(in the rows, 128 means zero)
Facts:
[bafa] ω flakar
[bafa, pagi, pluru, stubur] ω pugom
[banalas] ω raban
[barim, brebradrin, statrom] ω bribonir
[bemi, skarus, skibraren] ω banalas
[bemi, brasku, tonobe] ω pereskun
[bemi, bribonir] ω flidre
[bofo, vodra] ω tritapas
[bofo, drusir, fodri, klufan, pokek, tritapas] ω bratol
[braga] ω drazi
[braga] ω stira
[brasku, bruvok, pugom, setovik] ω fodri
[bratol, tritapas] ω lusopim
[brebradrin] ω fumam
[dokla] ω kabroklek
[dokla, kopus] ω troflese
[drazi, pagi] ω flikle
[druker] ω megil
[druker, flakar, statrom] ω skarus
[drusir, kefo, stiplak] ω sezuk
[drusir, pugom] ω sanonil
[feturem] ω fledeno
[flakar] ω stenum
[flakar] ω tradroski
[fledeno] ω vogron
[flegri, stiplak] ω mifas
[flomil] ω bemi
[fodri, lusopim, skistem] ω netan
[fogra, vemur] ω domur
[goti, gromus] ω flegri
[goti] ω siki
[gramem, kliklupur, nepu] ω skudro
[gredin, klevun, zefe] ω skize
[griklis, sazek] ω setovik
[kefo, lusopim, tritapas] ω skistem
[kevis, ladok, zustes] ω stubur
[kliklupur] ω pluru
[kopus, tuzu] ω goti
[ladok] ω klufan
[ladok] ω fogra
[miplo] ω nodu
[mopok, rizur] ω traskun
[nepu, zefe] ω brasku
[nodu, redradek, troflese] ω rigris
[pereskun] ω sekli
[pleplo] ω flomil
[pluru] ω dokla
[raban, rigris] ω kefo
[redradek, tuzu] ω stadra
[redradek, vogron] ω drusir
[sedur] ω sotol
[setovik, sotol] ω pludas
[skagar] ω stadrer
[skalen, skarus, skudro] ω skibraren
[skalen, zustes] ω pokek
[skarus] ω pleplo
[skibraren] ω lugro
[skifol] ω druker
[skudro] ω flifli
[stadrer, tibro] ω bofo
[statrom, zefe] ω gesok
[stubur] ω gramem
[tibras] ω miplo
[trakir] ω tonobe
{bafa, banalas, barim, bribonir, duku, flakar, flegri, flomil, gesok, mapli, nezokul, skifol, skuru, stadrer, statrom, tibro, tuzu, vodra, vogron} Ψ d
{bemi, drazi, driru, flidre, gramem, griskebrek, kefo, kevis, klevun, klodrim, klufan, megil, mopok, pleplo, pludas, pokek, sefin, setovik, skagar, skalen, tonobe, trakir, tritapas, troflese, zefe} Ψ a
{bofo, dusko, fogra, grumam, lugro, miplo, raban, redradek, sazek, siki, stadra, stubur, vemur} Ψ g
{braga, bratol, domur, feturem, flikle, fumam, kliklupur, laski, sedur, skarus, skize, stifluk, stiplak, tibras, tonan, traskun} Ψ c
{brasku, brebradrin, breston, bruvok, dokla, drusir, fledeno, flifli, gegram, gridak, griklis, kabroklek, lusopim, pagi, pereskun, pluru, sanonil, skibraren, skistem, stira, tradroski} Ψ b
{bubu, drele, drofla, kluplik, kopus, ladok, nepu, nodu, sekli, skudro, stenum} Ψ f
{druker, fledran, fodri, goti, gredin, gromus, gropleflo, mifas, netan, pugom, rigris, rizur, sezuk, sotol, zustes} Ψ e
[bafa, barim, bemi, bofo, braga, brasku, brebradrin, breston, bribonir, bruvok, bubu, dokla, drazi, driru, drofla, druker, drusir, feturem, flakar, flidre, flomil, fogra, fumam, goti, gramem, gridak, griskebrek, gromus, gropleflo, grumam, kefo, kevis, kliklupur, ladok, lusopim, mapli, megil, miplo, mopok, nepu, netan, nezokul, pagi, pereskun, pleplo, pludas, pluru, pokek, pugom, redradek, rigris, sazek, sekli, setovik, sezuk, siki, skagar, skarus, skibraren, skistem, skize, skudro, sotol, stadra, stadrer, statrom, stifluk, stiplak, stira, stubur, tibras, tibro, tonan, tradroski, traskun, tritapas, tuzu, vodra, vogron, zefe] π 812
[banalas, bratol, domur, drele, duku, dusko, fledeno, fledran, flegri, flifli, flikle, fodri, gegram, gesok, gredin, griklis, kabroklek, klevun, klodrim, klufan, kluplik, kopus, laski, lugro, mifas, nodu, raban, rizur, sanonil, sedur, sefin, skalen, skifol, skuru, stenum, tonobe, trakir, troflese, vemur, zustes] π 260
Φ h <- bafa, barim, braga, brebradrin, bruvok, dokla, drazi, drele, drofla, dusko, flakar, fledeno, fledran, flegri, flidre, flifli, flikle, fodri, fogra, gegram, gesok, goti, gramem, gredin, gridak, griklis, griskebrek, gromus, grumam, kabroklek, kefo, kevis, klevun, klodrim, klufan, ladok, laski, lusopim, megil, mifas, miplo, mopok, netan, nezokul, nodu, pereskun, pludas, pluru, pokek, redradek, rigris, sedur, sekli, setovik, siki, skagar, skarus, skifol, skudro, skuru, sotol, stadra, stadrer, statrom, stenum, stifluk, stiplak, stira, stubur, tibras, tibro, tonobe, trakir, traskun, tritapas, troflese, tuzu, vodra, vogron, zefe
Φ i <- banalas, bemi, bofo, brasku, bratol, breston, bribonir, bubu, domur, driru, druker, drusir, duku, feturem, flomil, fumam, gropleflo, kliklupur, kluplik, kopus, lugro, mapli, nepu, pagi, pleplo, pugom, raban, rizur, sanonil, sazek, sefin, sezuk, skalen, skibraren, skistem, skize, tonan, tradroski, vemur, zustes

Known rows:
[ 86 109 166 112 186 120  97 123 143 117 156 140  97 152 142 133 203 134
 187 111 116 126 107 148 114 121 180 159 113 181 133 107 150 131  50 122
 130 175 177]: druker
[140 137 139  95 139 137 174  87 162 164 127 136 104 144 113 162 104 146
 122 121 119 165 136 128 119 145 136 129  96 133 142 134 161 147  67 104
 168 131 106]: gredin
[109 107 156 103 161 111 102 175 131 104 145 137 133 112 139  91 174 123
 163  96 129 139  89 142 118 103 171 165 128 180 138  72 134 121  99 135
 120 161 172]: feturem
[118 118 140 121 100 110 139 109 160 102 118 111 111 111 136 102  90 112
 130 112 102 123 151 114 150 131  86 140 100 147 125 161 121 146  77 129
 110 162 142]: grumam
[ 74 122 205 110 137  79  84 111 103 117 169 152 126 151 139 116 163 108
 207  84 154 189  98 118 141 143 161 164 136 160 130  91 160 115 123 136
  86 187 184]: bofo
[103 134 199  66 144  93 116 133  78 139 148 183 127 125 116 135 138 132
 195  58 164 228  86 110 155 169 188 166 158 151 164  51 177 111 169 119
 107 154 133]: bratol
[139 121 179 101 103 109 167  69 110 199 145 142 113 155  81 194  67 145
 116 109 179 169 114 115 138 164 145 119  74 119 151 115 158 103 112 119
 132 125 115]: fodri
[176 139 111  61 225 135 107 241 142 132 113 152 141 107 128 136 209 185
 156  85 122 183 125 123 112 152 208 151 201 176 138  27 139 161  98  89
 135 128 119]: banalas
[124 110 170  86 177 121 140 124 129 151 150 162  70 167 124 152 171 140
 168 101 118 164  97 158 108 131 187 161 107 161 181  84 183 111  91  98
 146 153 135]: zustes
[187 110 112  68 190 131 115 251 108 121  89 149 107  88 106 132 169 178
 133  64 110 130 141 134 145 172 191 175 179 177 179  36 129 132 122  78
 101 131 106]: duku
[ 94  91 161 118 159 124 105 132 120  96 137 141  69 132 127 126 173 126
 171  90  92  87 126 159 136 142 161 189 100 179 165 120 143 116  73 107
 105 178 162]: gropleflo
[150 128 120  77 121 127 178 140 147 120  92 135 108  86 123 110  76 140
 112  97  98 162 143 105 159 145 114 134 123 142 156 121 138 150 105 105
 143 133  93]: laski
[107  94 150 101 151 112 105 180 118  78 121 141 100  91 139  81 159 123
 164  80  98 106 113 140 146 122 155 178 130 185 160  94 126 118 104 119
  98 171 159]: fumam
[ 81 131 181 120 126 109  97 159 104 110 167 148 152 107 122  95 149 102
 177  73 139 152  83 144 126 132 165 193 128 167 142  70 145 117 135 139
 107 164 165]: skistem
[119 141 143 129  98 125 136 107 175 128 148 110 162 128 127 104 100 102
 125 120 119 149 126 132 107 122  99 158 100 137 102 140 137 161  76 141
 135 143 153]: redradek
[139 156 126  97 110 160 183  99 184 150 143 141 153 129 109 127  92 107
 112 116  97 172 115 164  82 137 128 186 100 122 134 119 173 173  88 114
 192 111 112]: nodu
[110 123 146 115 119 118 137  88 161 134 137 119 143 122 119 129 106 125
 127 126 141 136 118 114 132 122 124 127  89 144 102 141 128 143  61 144
 142 144 158]: ladok
[109 130 144 127 130 132 133  86 164 143 142 114 138 133 113 151 118 136
 129 127 132 121 135 126 120 140 128 136  86 147 104 148 130 152  45 132
 145 142 152]: gromus

Rows:
No name comes twice in this set of rows, the named rows included.
[129 105 161  77 153 108 148 149 134 102 119 156  44 142 151  93 153 117
 172  86  71 169 121 148 133 124 145 174 128 162 197 100 177 120 115  87
 113 177 126]  lugro
[110 102 152 101 166 109 104 174 133 106 143 134 125 113 144  89 176 128
 159 102 133 136  83 137 120  91 173 154 125 183 135  71 135 117  93 140
 119 161 173]  kliklupur
[115 120 161 148 144  97  94 195 120 104 155 109  79 141 149  95 164 122
 170  83  89 117 147 151 124 126 120 172 129 184 169 103 137 116 106 108
  68 196 146]  driru
[145 126 160 116 154 104 137 196 122 130 145 129  51 155 148 104 153 132
 166  80  76 165 146 153 117 132 127 170 138 171 205  86 171 116 125  82
  93 181 102]  sefin
[137 102 146  70 161 119 149 182 120 102 109 162  71 104 138  92 147 132
 154  79  86 154 110 143 142 128 164 174 136 171 196  74 162 117 125  96
 122 156 117]  domur
[137 147 170 110 175  98 126 180 138 153 164 132  79 173 156 116 176 141
 179  97 106 208 131 142  98 116 147 142 149 165 175  71 181 124 113  98
 113 179 115]  skalen
[ 92 180 185 156  90  87  97 110 118 158 177 107 175 141 116 147  90 126
 165  88 165 199 162  87 143 183  94 134 138 134  98 128 132 149 122 139
  80 168 132]  tritapas
[118 117 144 130 123 126 135  91 158 149 141 113 131 138 108 153 109 136
 115 129 144 108 127 129 120 127 126 129  71 146 110 145 126 134  48 135
 142 140 152]  sotol
[116 137 131 124 110 128 144 140 161 127 142 109 171  96 125  95  95 121
 114 121 133 137 115 123 118 102 113 137  98 148 107 119 120 149  83 150
 148 133 141]  dokla
[153 136 129  78 130 125 175 134 159 148 116 136 136 107 120 115  88 140
 110 115 130 186 119 108 130 123 128 119 119 135 134 103 147 150 100 121
 160 123 104]  sedur
[119 140 141 129 101 124 138 106 179 130 147 109 160 129 132 106 104 103
 127 126 122 148 125 134 105 114 100 150  97 136 102 138 136 159  70 142
 138 143 156]  miplo
[158 152 136 122 117 112 167 154 151 149 126 105  85 135 132 121  85 141
 123 101  87 171 180 117 133 150  77 128 121 139 163 136 147 147 104  91
 110 158  76]  klodrim

The same elements again, as new rows of numbers:
Known rows:
[138 142 150 141 181 121  81 163 175 114 136  87 128 140 173 136 139 120
 165 123 185 147 149  94 129 137 125 111  85  90 106 113 134 175 147 131
 131  96]: braga
[126 149  99 108 120 113 154 143 103 138 115 148  80  99  61 101 132 142
 174 168 133 110 132 135  88 131 118 124 131 138 182 137 116 111 110 135
 132 141]: mapli
[147 144 143  88 158 145 172 134 175 142 157 171 140 169 108 128 122 138
 143 157 120 137 107 142 113 136 140  89 155 103 153 170 110  95 127 120
 134 126]: flegri
[100  42 141 161 144 130  96 109 166 191 102 115 160 109 151  72 137 170
  38 163  47 161 117 155 182 146 120 137 163 140  81 137  87 149 149 133
 151  95]: stadra
[ 60 201  98 148 134 110 163  47  10  13  95  99 107 139  80 146 111 167
 120 112 116 117 175 142 105 136 196  82 176 148  87  20 186 108 151 133
 111  63]: rizur
[152 151 137 123 119 151 137 142 155 108 155 129 151 157 157 149 120 102
 122  95 137 129 133 126 124 131 137 101 126  92 133 122 132 122 130 111
 106 130]: drele
[ 93 126  96 140  98 107 122 128  78 118  95 108  87  89 106 113 105 134
 115 119 124 117 135 128 120 113 107 131 137 141 145 122 134 138 117 136
 130 128]: driru
[148 140 108 103 158 136 156 130 169 160 147 154 145 164 101 124 150 130
 167 159 136 128 112 139 103 151 130 143 117 126 148 162 103 111 133 134
 135 137]: stadrer
[163 139 181 100 162 142 145 140 161 127 157 165 137 150 138 152 130 133
 156 141 140 135 119 119 130 126 144  91 133 107 135 141 137 109 121 111
 135 129]: kabroklek
[137 103 124 131 124 145 119 123 125 138 121 124 149 149 148 151 121 128
 112 100 121 121 147 136 140 151 117 148 110 143 111 158 129 140 136 141
 129 127]: flidre
[138 157 129  95  93 132 161 143  91 116 130 165  77  97  70 105 126 145
 165 156 127 111 137 138 103 127 141  89 159 129 182 139 114 103 101 136
 116 148]: banalas
[137 126 134 123  92 154 126 108 117 112 146 130 153 146 154 139 123 117
 100  95 126 131 132 134 154 133 149 133 141 135 102 150 116 132 132 145
 109 142]: klevun
[114 145  82 135 121 120 112 103 136 116 143  94 154 160 147 133 134  96
 128  96 168 136 102 115 129 119 133 181 112 135  92 142 118 148 148 150
 118 144]: sotol
[120 110 115 133 139 131 126 117 146 141 125 114 152 152 146 138 115 124
 103 112 124 134 120 133 135 134 111 148 123 127 110 154 127 136 140 131
 137 119]: kefo
[ 93 155 112 127  77 113 127 120  62  81 115 112  82  96 119 123  88 118
 112  98 141 121 125 119 126  92 129 104 160 125 136 123 140 132 113 138
 115 138]: zustes
[174 125 154 113 146 143 138 134 141 145 145 159 150 145 126 160 161 121
 173 139 146 116 134 125 126 141 135 159  90 150 133 132 138 114 121 125
 133 151]: brebradrin
[ 97 141 116 130  72 118 126 124  68  93 116 118  87  86 114 110 102 129
 106 113 124 123 130 126 133 101 134 106 165 129 139 121 128 130 113 139
 112 136]: skalen
[101 129 100 138  86 114 122 127  55 105  91 109  88  93 112 140  95 126
 125  96 132 102 148 125 118 115 103 137 121 149 147 129 153 139 114 141
 125 137]: druker

Rows:
No name comes twice in this set of rows, the named rows included.
[171 138 184 100 147 148 142 139 148 121 159 166 140 147 136 155 139 131
 162 139 145 130 129 119 134 132 149 102 125 122 132 139 132 111 120 122
 129 138]  flifli
[130 113 110 135 119 140 120 114 129 137 129 118 155 149 143 141 132 119
 110 104 129 127 129 132 140 141 125 166 112 144 105 151 123 138 137 142
 124 136]  zefe
[154 145 164 111 209 130  99 170 181 132 138 119 112 147 141 134 148 149
 208 163 189 144 159 100 118 158 130  93  85  97 129 152 119 167 142 144
 145  96]  stira
[129 162 123  98 101 127 160 141  96 116 133 162  76 100  70 102 122 147
 165 163 132 116 130 136  99 122 142  85 162 124 182 137 109 105 105 137
 118 145]  duku
[ 74  61 112 171  91 104  90 115  95 167  80 104  99  45 108  37 139 169
  56 174  56 146 123 148 169 120 124 139 178 159 109 101  87 154 131 141
 138 114]  bofo
[ 72  75  96 174  75 101  82 107  95 161  93  94 104  43 106  26 159 156
  66 175  74 151 111 143 168 113 138 161 174 164  98  88  72 157 132 150
 126 130]  sazek
[157 138 141 115 161 125 135 130 161 143 150 148 147 150 126 142 161 118
 174 148 157 130 110 118 117 127 134 158  98 133 130 127 129 115 128 120
 138 146]  bruvok
[162 162 153 105 137 135 139 123 158 118 175 152 148 150 133 131 161 110
 171 145 169 140  96 115 130 111 167 132 132 121 117 123 115 112 126 128
 117 155]  griklis
[160 132 122 101 150 146 153 136 161 158 144 158 143 161 102 133 151 134
 169 154 134 122 132 141 108 163 131 140 109 134 152 167 108 116 131 137
 133 135]  flakar
[106 140 124 149 120  90 120 144 100 114 106 112  94  83 121 129 117 111
 131 121 137 116 117 107 110  82 104 130 120 121 150  71 168 123 111  99
 133 133]  feturem

